Below is a small trained network, with its code and all its weights. Each question gives an input and a target symbol and asks what happens when units are switched off, that is, made to give their printed mean instead of their output.

import numpy as np


def w(rows, s, z=0):
    codes = np.array(rows[::2]) - 128.0
    scale = np.full(codes.shape[1], s)
    scale[-1] = z or s
    return codes * scale


def norm(h):
    return h / np.sqrt((h * h).mean(-1, keepdims=True) + 1e-5)


def f(y):
    return y / 2 * (1 + np.tanh(0.7978845608 * (y + 0.044715 * y**3)))


def softmax(a):
    e = np.exp(a - a.max(-1, keepdims=True))
    return e / e.sum(-1, keepdims=True)


def log_softmax(a):
    a = a - a.max(-1, keepdims=True)
    return a - np.log(np.exp(a).sum(-1, keepdims=True))


def net(x, mask):
    ids = ['αγδζηθλμξτφω'.index(c) for c in x.split()]
    T = len(ids)
    res = E[ids] + P[:T]
    r = norm(res)
    for j in range(3):
        rows = slice(2 * j, 2 * j + 2)
        q, k, v = (r @ M[0][rows].T for M in (Q, K, V))
        z = softmax(np.where(np.tri(T) > 0, q @ k.T / 2**0.5, -1e9)) @ v
        o = O[0][rows]
        res = res + np.where(mask[j], z, o[:, -1]) @ o[:, :-1]
    y = f(norm(res) @ A[0][:, :-1].T + A[0][:, -1])
    res = res + np.where(mask[3:7], y, B[0][:, -1]) @ B[0][:, :-1]
    return log_softmax(norm(res)[-1] @ U[:, :-1].T + U[:, -1])


Q, K, V, O, A, B = {}, {}, {}, {}, {}, {}
E = w([
[122,232,118,70],'α',
[134,239,106,67],'γ',
[101,149,193,142],'δ',
[113,192,227,139],'ζ',
[92,145,196,112],'η',
[198,136,56,78],'θ',
[90,148,178,164],'λ',
[250,145,120,106],'μ',
[94,141,109,47],'ξ',
[86,82,219,92],'τ',
[158,228,130,128],'φ',
[189,120,149,132],'ω',
],0.017)
P = w([
[85,1,133,243],'0',
[128,180,207,144],'1',
[133,185,193,126],'2',
[137,194,184,115],'3',
[134,193,172,110],'4',
[132,187,169,114],'5',
[129,186,170,104],'6',
[142,190,157,112],'7',
[136,189,160,108],'8',
[137,185,162,107],'9',
[138,183,156,108],'10',
[135,182,154,105],'11',
[135,180,152,108],'12',
],0.0094)
Q[0] = w([
[212,177,180,9],'H1',
[217,119,127,126],'H1',
[113,183,109,88],'H2',
[211,37,49,229],'H2',
[166,111,196,103],'H3',
[206,202,147,180],'H3',
],0.011)
K[0] = w([
[13,106,46,174],'H1',
[108,4,107,163],'H1',
[103,39,59,193],'H2',
[198,172,255,31],'H2',
[159,234,205,127],'H3',
[160,105,208,238],'H3',
],0.009)
V[0] = w([
[133,137,181,95],'H1',
[83,110,120,127],'H1',
[105,126,164,58],'H2',
[90,45,57,158],'H2',
[117,254,154,126],'H3',
[179,124,176,130],'H3',
],0.014)
O[0] = w([
[97,49,227,73,162],'H1',
[62,92,38,143,127],'H1',
[17,158,112,97,105],'H2',
[127,116,2,141,112],'H2',
[108,89,68,199,250],'H3',
[119,58,74,128,168],'H3',
],0.0085,0.015)
A[0] = w([
[101,61,186,238,113],'N1',
[142,177,188,91,254],'N2',
[1,150,60,142,104],'N3',
[90,186,108,133,77],'N4',
],0.0082,0.0041)
B[0] = w([
[165,202,111,66,254],'N1',
[81,1,49,140,188],'N2',
[110,180,213,58,155],'N3',
[83,123,186,194,123],'N4',
],0.0099,0.0079)
U = w([
[39,133,68,144,120],'α',
[143,180,81,87,186],'γ',
[147,149,161,73,36],'δ',
[118,153,197,206,255],'ζ',
[111,138,174,32,31],'η',
[183,93,93,84,93],'θ',
[102,171,198,158,180],'λ',
[221,46,172,215,41],'μ',
[101,129,143,13,105],'ξ',
[61,5,210,145,175],'τ',
[103,100,102,255,159],'φ',
[205,103,178,66,64],'ω',
],0.0091,0.0033)

Each question gives the input, a string of symbols that net reads in full, and the target symbol t.
The units are the heads (2 rows each of Q, K, V and O) and the neurons (one row each of A and B). Each row of codes is followed by its name. A weight is (code - 128) times the scale printed after its matrix; where a second scale follows, it is the last column's (O, A, B and U).
mask holds one flag per unit, heads first, then neurons. A switched-off unit (its flag False) gives its mean, the last column of its rows in O or B, instead of its output. The means were averaged over made-up inputs and are rounded, as every weight is.
A unit's drop is (log p(t) with every unit on - log p(t) with that unit switched off) / (log p(t) with every unit on - log p(t) with every unit switched off).
The circuit of an input: a set's keep is (log p(t) with only the set's units on - log p(t) with every unit switched off) / (log p(t) with every unit on - log p(t) with every unit switched off). Starting from all 7 units, units are removed one at a time, each time the one whose removal leaves the highest keep (on an exact tie, the one counted first), for as long as the keep stays at least 0.8.
circuit, biggest first: the units of the circuit, biggest drop first
most important unit: the unit with the biggest drop
k most important neurons: the k neurons with the biggest drops, biggest first
which heads matter: for each layer, one digit per head in row order, 1 if its drop is at least 0.15 and else 0, layers parted by /
drop when u is switched off: that unit's drop, to one decimal
input ζ α ζ δ α, target τ: which heads matter : 000
input ζ η α ζ θ θ λ ω η ζ α, target τ: most important unit : N1
input α α ζ γ ζ θ λ ξ λ φ, target ζ: circuit, biggest first : (H2; N1)
input θ ζ ζ θ τ φ η δ α δ δ, target φ: which heads matter : 011
input λ ω ω ζ θ ω ζ ζ θ ξ ζ, target γ: circuit, biggest first : (H2; N1)
input φ θ φ η φ τ ζ, target μ: circuit, biggest first : (H2; N2)
input γ λ μ φ, target φ: which heads matter : 000
input ξ ζ ζ λ α ξ ζ ξ α ξ λ, target α: which heads matter : 011
input η μ α η τ ζ η ζ θ, target ξ: 3 most important neurons : (N2; N3; N1)
input λ ξ φ λ ζ ζ α ξ ζ λ ζ λ, target γ: circuit, biggest first : (N1; H2; H1)
input ξ ξ ζ λ η ξ λ ζ ω η, target α: which heads matter : 010
input λ λ ζ ζ δ ξ ξ τ φ ω λ ζ λ, target γ: which heads matter : 010
input ξ ω ζ ζ γ φ γ δ ζ λ, target α: which heads matter : 011
input ξ λ λ λ α, target α: circuit, biggest first : (H2)
input ζ ω λ φ λ λ λ φ ξ ζ γ θ, target τ: circuit, biggest first : (N1; H2)
input ζ α τ τ δ φ λ λ ζ ξ, target τ: which heads matter : 110
input ζ ζ ζ ζ ζ ξ φ, target τ: circuit, biggest first : (N2; H2; N1)
input ζ η ζ ζ λ ζ ω θ, target τ: circuit, biggest first : (H2; N1)
input θ φ λ α ζ ξ γ τ φ φ ζ, target φ: drop when N2 is switched off : -0.1
input φ α λ α α ζ θ φ, target μ: drop when H3 is switched off : 0.0
input φ λ ξ φ θ φ δ δ, target μ: circuit, biggest first : (H2)
input ξ ξ φ α λ δ ζ ζ ω θ γ, target α: drop when H1 is switched off : 0.1
input ζ ζ θ φ φ ζ ζ ζ ζ, target τ: drop when N2 is switched off : 0.6
